Below are the code and all the weights of a small trained network. Each question names an input and a target symbol and asks about switching units off, where a switched-off unit gives its printed mean instead of its output.

import numpy as np


def w(rows, s, z=0):
    codes = np.array(rows[::2]) - 128.0
    scale = np.full(codes.shape[1], s)
    scale[-1] = z or s
    return codes * scale


def f(y):
    return y / 2 * (1 + np.tanh(0.7978845608 * (y + 0.044715 * y**3)))


def softmax(a):
    e = np.exp(a - a.max(-1, keepdims=True))
    return e / e.sum(-1, keepdims=True)


def log_softmax(a):
    a = a - a.max(-1, keepdims=True)
    return a - np.log(np.exp(a).sum(-1, keepdims=True))


def net(x, mask):
    ids = ['αβγδεζημξπστφψω'.index(c) for c in x.split()]
    T = len(ids)
    res = E[ids] + P[:T]
    r = res
    for j in range(2):
        rows = slice(2 * j, 2 * j + 2)
        q, k, v = (r @ M[0][rows].T for M in (Q, K, V))
        z = softmax(np.where(np.tri(T) > 0, q @ k.T / 2**0.5, -1e9)) @ v
        o = O[0][rows]
        res = res + np.where(mask[j], z, o[:, -1]) @ o[:, :-1]
    y = f(res @ A[0][:, :-1].T + A[0][:, -1])
    res = res + np.where(mask[2:14], y, B[0][:, -1]) @ B[0][:, :-1]
    return log_softmax(res[-1] @ U[:, :-1].T + U[:, -1])


Q, K, V, O, A, B = {}, {}, {}, {}, {}, {}
E = w([
[140,111,161,155,155],'α',
[64,130,199,130,164],'β',
[76,165,82,142,57],'γ',
[129,166,205,75,109],'δ',
[107,133,176,133,146],'ε',
[110,132,109,160,142],'ζ',
[172,103,6,142,54],'η',
[171,200,125,131,89],'μ',
[166,41,122,138,85],'ξ',
[79,71,101,103,102],'π',
[130,150,79,186,153],'σ',
[144,106,140,121,154],'τ',
[106,126,110,163,140],'φ',
[79,58,93,126,86],'ψ',
[116,113,113,167,110],'ω',
],0.023)
P = w([
[168,195,85,225,169],'0',
[125,133,153,195,105],'1',
[126,140,169,188,60],'2',
[138,143,154,168,44],'3',
[150,133,140,141,38],'4',
[129,127,156,142,22],'5',
[132,132,157,134,12],'6',
[126,119,145,124,14],'7',
[140,123,133,114,21],'8',
[140,127,170,122,3],'9',
],0.0058)
Q[0] = w([
[220,61,186,195,201],'head 0',
[173,47,255,167,113],'head 0',
[166,139,223,99,196],'head 1',
[159,168,250,27,245],'head 1',
],0.011)
K[0] = w([
[143,157,246,116,186],'head 0',
[159,98,125,114,70],'head 0',
[119,149,113,94,77],'head 1',
[184,101,245,64,176],'head 1',
],0.013)
V[0] = w([
[163,139,140,3,132],'head 0',
[224,156,34,68,111],'head 0',
[90,137,248,83,139],'head 1',
[86,61,117,180,120],'head 1',
],0.0073)
O[0] = w([
[84,37,32,74,50,2],'head 0',
[173,165,25,183,95,182],'head 0',
[17,98,150,221,53,28],'head 1',
[220,61,70,16,255,141],'head 1',
],0.0065,0.0049)
A[0] = w([
[121,156,140,198,200,80],'neuron 0',
[56,91,36,207,141,102],'neuron 1',
[104,7,80,198,127,197],'neuron 2',
[173,177,157,33,155,103],'neuron 3',
[157,74,87,144,164,196],'neuron 4',
[196,85,145,182,109,83],'neuron 5',
[68,209,166,55,187,155],'neuron 6',
[94,126,212,171,195,215],'neuron 7',
[121,135,87,16,88,132],'neuron 8',
[175,163,150,69,218,2],'neuron 9',
[110,17,141,169,120,41],'neuron 10',
[197,131,111,83,182,121],'neuron 11',
],0.011,0.0088)
B[0] = w([
[96,72,100,191,68,156],'neuron 0',
[222,137,170,9,124,128],'neuron 1',
[122,223,133,85,123,156],'neuron 2',
[50,68,106,211,68,174],'neuron 3',
[66,176,174,89,209,195],'neuron 4',
[198,255,118,174,153,136],'neuron 5',
[19,165,125,239,150,185],'neuron 6',
[193,55,66,67,125,254],'neuron 7',
[88,149,179,176,23,182],'neuron 8',
[149,217,178,119,39,151],'neuron 9',
[73,101,211,249,46,135],'neuron 10',
[137,55,147,82,126,219],'neuron 11',
],0.0085,0.0089)
U = w([
[183,76,118,154,157,191],'α',
[68,52,84,129,115,1],'β',
[2,221,39,143,177,48],'γ',
[64,135,168,91,38,227],'δ',
[129,71,91,127,117,69],'ε',
[124,97,109,105,110,4],'ζ',
[197,72,60,11,37,147],'η',
[202,122,142,236,137,39],'μ',
[170,158,184,123,160,59],'ξ',
[40,126,90,40,139,60],'π',
[118,117,102,101,120,21],'σ',
[129,85,120,80,143,119],'τ',
[93,120,103,81,91,134],'φ',
[71,143,108,48,166,150],'ψ',
[110,97,69,131,137,49],'ω',
],0.0095,0.0051)

Each question gives the input, a string of symbols that net reads in full, and the target symbol t.
The units are the heads (2 rows each of Q, K, V and O) and the neurons (one row each of A and B). Each row of codes is followed by its name. A weight is (code - 128) times the scale printed after its matrix; where a second scale follows, it is the last column's (O, A, B and U).
mask holds one flag per unit, heads first, then neurons. A switched-off unit (its flag False) gives its mean, the last column of its rows in O or B, instead of its output. The means were averaged over made-up inputs and are rounded, as every weight is.
A unit's drop is (log p(t) with every unit on - log p(t) with that unit switched off) / (log p(t) with every unit on - log p(t) with every unit switched off).
unit that matters most: the unit with the biggest drop
top k neurons: the k neurons with the biggest drops, biggest first
which heads matter: for each layer, one digit per head in row order, 1 if its drop is at least 0.15 and else 0, layers parted by /
drop of u: that unit's drop, to one decimal
input η γ ζ τ σ, target δ: top 4 neurons : neuron 9; neuron 3; neuron 11; neuron 7
input η δ η ζ, target δ: top 3 neurons : neuron 9; neuron 3; neuron 7
input σ μ μ, target μ: unit that matters most : head 0
input τ δ σ δ ε, target δ: which heads matter : 11
input β δ δ γ η μ, target η: which heads matter : 11
input ξ γ γ δ γ α τ, target δ: which heads matter : 11
input δ τ ζ η ε, target η: top 2 neurons : neuron 7; neuron 6
input δ δ σ, target ψ: which heads matter : 10
input δ γ γ τ σ π α ξ, target δ: top 3 neurons : neuron 10; neuron 7; neuron 2
input μ α τ η τ γ ψ β μ α, target η: top 4 neurons : neuron 7; neuron 6; neuron 4; neuron 3
input η γ δ α δ ω σ, target δ: top 3 neurons : neuron 9; neuron 3; neuron 7
input α σ γ η σ γ δ τ, target δ: top 3 neurons : neuron 10; neuron 2; neuron 7
input γ σ γ η ψ γ ω γ, target η: drop of neuron 8 : -0.1
input τ γ ξ, target ξ: drop of neuron 5 : 0.3
input γ γ γ γ ψ γ μ δ η β, target η: drop of neuron 7 : 0.8
input γ η σ μ γ ζ σ γ, target η: drop of head 0 : 2.0
